Below is a small trained network, with its code and all its weights. Each question gives an input and a class and asks what happens when units are switched off, that is, made to give their printed mean instead of their output.

import numpy as np


def w(rows, s, z=0):
    codes = np.array(rows[::2]) - 128.0
    scale = np.full(codes.shape[1], s)
    scale[-1] = z or s
    return codes * scale


def norm(h):
    return h / np.sqrt((h * h).mean(-1, keepdims=True) + 1e-5)


def f(y):
    return np.maximum(y, 0)


def log_softmax(a):
    a = a - a.max(-1, keepdims=True)
    return a - np.log(np.exp(a).sum(-1, keepdims=True))


def net(x, mask):
    res = np.array(x, float).reshape(1, 6) / 4 @ E
    u = 0
    for l in range(2):
        y = f(norm(res) @ A[l][:, :-1].T + A[l][:, -1])
        res = res + np.where(mask[u : u + 15], y, B[l][:, -1]) @ B[l][:, :-1]
        u += 15
    return log_softmax(norm(res)[-1] @ U[:, :-1].T + U[:, -1])


A, B = {}, {}
E = w([
[144,129,67,169,60,31,125],'x0',
[154,55,203,61,77,79,164],'x1',
[126,131,129,129,131,128,129],'x2',
[207,139,89,94,192,119,176],'x3',
[157,41,162,249,168,108,72],'x4',
[105,57,84,180,92,173,234],'x5',
],0.0015)
A[0] = w([
[2,142,197,170,34,167,32,110],'L0N1',
[85,121,198,118,144,228,115,71],'L0N2',
[184,109,115,144,217,95,149,89],'L0N3',
[195,131,102,108,161,94,156,64],'L0N4',
[223,8,235,113,111,71,145,80],'L0N5',
[223,168,113,114,185,147,162,98],'L0N6',
[125,127,169,85,190,187,149,97],'L0N7',
[159,205,130,108,121,43,63,113],'L0N8',
[109,65,47,173,114,172,220,2],'L0N9',
[33,191,56,44,113,149,149,108],'L0N10',
[113,71,137,232,206,124,81,99],'L0N11',
[152,158,76,177,33,33,97,66],'L0N12',
[119,191,47,226,201,171,70,79],'L0N13',
[150,180,160,111,134,70,84,18],'L0N14',
[126,111,186,119,170,211,102,58],'L0N15',
],0.0038,0.0023)
B[0] = w([
[201,72,21,62,114,163,116,250],'L0N1',
[141,111,80,146,177,22,175,184],'L0N2',
[170,96,69,119,64,139,96,185],'L0N3',
[122,82,73,136,96,145,104,168],'L0N4',
[44,217,121,102,66,138,113,249],'L0N5',
[112,83,65,104,81,137,73,198],'L0N6',
[133,121,80,134,122,33,148,185],'L0N7',
[105,60,170,158,183,212,149,227],'L0N8',
[51,41,218,130,139,231,183,196],'L0N9',
[230,154,197,248,80,93,116,239],'L0N10',
[239,205,191,159,72,104,144,238],'L0N11',
[125,113,95,137,243,50,221,212],'L0N12',
[4,206,127,73,71,137,105,246],'L0N13',
[106,88,186,124,176,198,100,160],'L0N14',
[109,140,68,186,189,10,153,173],'L0N15',
],0.0036,0.0026)
A[1] = w([
[134,117,172,161,131,199,190,44],'L1N1',
[120,143,165,58,202,156,63,112],'L1N2',
[123,84,69,181,73,124,134,166],'L1N3',
[88,117,196,33,98,91,135,77],'L1N4',
[126,138,95,137,205,82,185,25],'L1N5',
[137,135,75,96,124,117,81,46],'L1N6',
[139,130,111,111,207,70,111,105],'L1N7',
[175,79,44,90,85,154,96,7],'L1N8',
[129,193,94,62,111,168,198,103],'L1N9',
[48,153,144,101,82,82,134,121],'L1N10',
[87,101,166,118,224,169,71,87],'L1N11',
[111,77,112,156,196,56,168,75],'L1N12',
[254,179,180,187,67,120,136,106],'L1N13',
[186,157,186,138,172,102,41,173],'L1N14',
[169,163,167,99,66,106,162,103],'L1N15',
],0.004,0.0015)
B[1] = w([
[97,80,179,65,110,112,120,173],'L1N1',
[99,64,163,151,85,139,247,175],'L1N2',
[155,133,153,6,203,128,60,254],'L1N3',
[77,239,26,185,102,168,105,186],'L1N4',
[101,114,101,126,185,2,105,170],'L1N5',
[108,71,137,88,119,145,102,166],'L1N6',
[77,88,103,135,138,114,200,181],'L1N7',
[175,22,26,57,98,226,38,192],'L1N8',
[179,149,185,203,133,109,53,194],'L1N9',
[134,235,71,172,147,161,117,193],'L1N10',
[30,85,133,124,27,168,237,163],'L1N11',
[66,170,90,83,205,87,135,191],'L1N12',
[211,123,234,147,179,114,97,252],'L1N13',
[133,35,191,123,119,159,221,223],'L1N14',
[135,151,173,205,187,123,60,204],'L1N15',
],0.003,0.0026)
U = w([
[235,145,238,186,140,99,108,252],'0',
[92,129,50,117,216,12,175,130],'1',
[58,43,173,113,88,203,212,128],'2',
[194,66,30,52,107,174,48,81],'3',
[73,254,88,158,67,154,95,1],'4',
],0.0094,0.00086)

Each question gives the input, the list of numbers given to net, and the class t.
The units are the neurons (one row each of A and B). Each row of codes is followed by its name. A weight is (code - 128) times the scale printed after its matrix; where a second scale follows, it is the last column's (A, B and U).
mask holds one flag per neuron, layer by layer. A switched-off neuron (its flag False) gives its mean, the last column of its row in B, instead of its output. The means were averaged over made-up inputs and are rounded, as every weight is.
A unit's drop is (log p(t) with every unit on - log p(t) with that unit switched off) / (log p(t) with every unit on - log p(t) with every unit switched off).
The circuit of an input: a set's keep is (log p(t) with only the set's units on - log p(t) with every unit switched off) / (log p(t) with every unit on - log p(t) with every unit switched off). Starting from the 12 units with the biggest drops (on a tie, the unit counted first), units are removed one at a time, each time the one whose removal leaves the highest keep (on an exact tie, the one counted first), for as long as the keep stays at least 0.8.
circuit, biggest first: the units of the circuit, biggest drop first
unit that matters most: the unit with the biggest drop
k most important neurons: the k neurons with the biggest drops, biggest first
top k neurons in layer l: the k neurons of layer l with the biggest drops, biggest first
input [5,4,3,-7,-3,1], class 3: unit that matters most	L0N1
input [-8,-6,-2,-2,7,-5], class 1: top 4 neurons in layer 0	[L0N15, L0N2, L0N10, L0N7]
input [-7,2,1,-6,4,1], class 1: circuit, biggest first	[L0N2, L0N15]
input [-6,5,-6,4,-8,-3], class 0: 2 most important neurons	[L0N10, L0N13]
input [1,1,-7,-6,1,-5], class 3: 2 most important neurons	[L0N1, L1N8]
input [-4,-7,3,5,3,-6], class 4: 3 most important neurons	[L0N13, L0N1, L0N9]
input [-3,-8,-4,-4,-4,-8], class 2: 4 most important neurons	[L0N8, L0N5, L1N2, L1N14]
input [1,5,8,8,6,-1], class 3: circuit, biggest first	[L0N3, L1N8]
input [5,-7,-7,-8,-7,-7], class 3: top 4 neurons in layer 0	[L0N1, L0N11, L0N5, L0N9]
input [-8,4,4,1,-7,4], class 1: top 4 neurons in layer 0	[L0N2, L0N7, L0N11, L0N15]
input [5,-7,-5,7,-2,7], class 2: 3 most important neurons	[L0N9, L0N1, L0N5]
input [3,6,5,6,-8,7], class 0: circuit, biggest first	[L0N10, L1N9, L1N15]
input [0,-3,4,3,-7,7], class 0: top 2 neurons in layer 0	[L0N10, L0N8]
input [6,7,2,1,-3,-3], class 4: 2 most important neurons	[L0N5, L1N4]
input [0,1,7,-5,-5,-2], class 0: circuit, biggest first	[L0N10]
input [-2,-7,2,2,-8,6], class 0: top 2 neurons in layer 0	[L0N10, L0N5]
input [1,-1,-8,4,3,-4], class 2: 2 most important neurons	[L0N8, L0N14]
input [-4,-7,3,5,5,2], class 4: 3 most important neurons	[L0N13, L0N10, L0N1]
input [-8,6,5,8,-5,-3], class 1: circuit, biggest first	[L0N7, L0N15, L1N5]
input [6,5,3,8,0,-2], class 3: circuit, biggest first	[L0N4, L1N8]
input [-1,8,5,-4,1,3], class 4: unit that matters most	L0N5
input [8,-6,-3,-3,-8,4], class 0: circuit, biggest first	[L0N10, L1N13]
input [6,-6,-2,8,5,1], class 3: circuit, biggest first	[L0N3, L1N8]
input [6,8,8,-2,-3,-3], class 4: 2 most important neurons	[L0N5, L1N4]
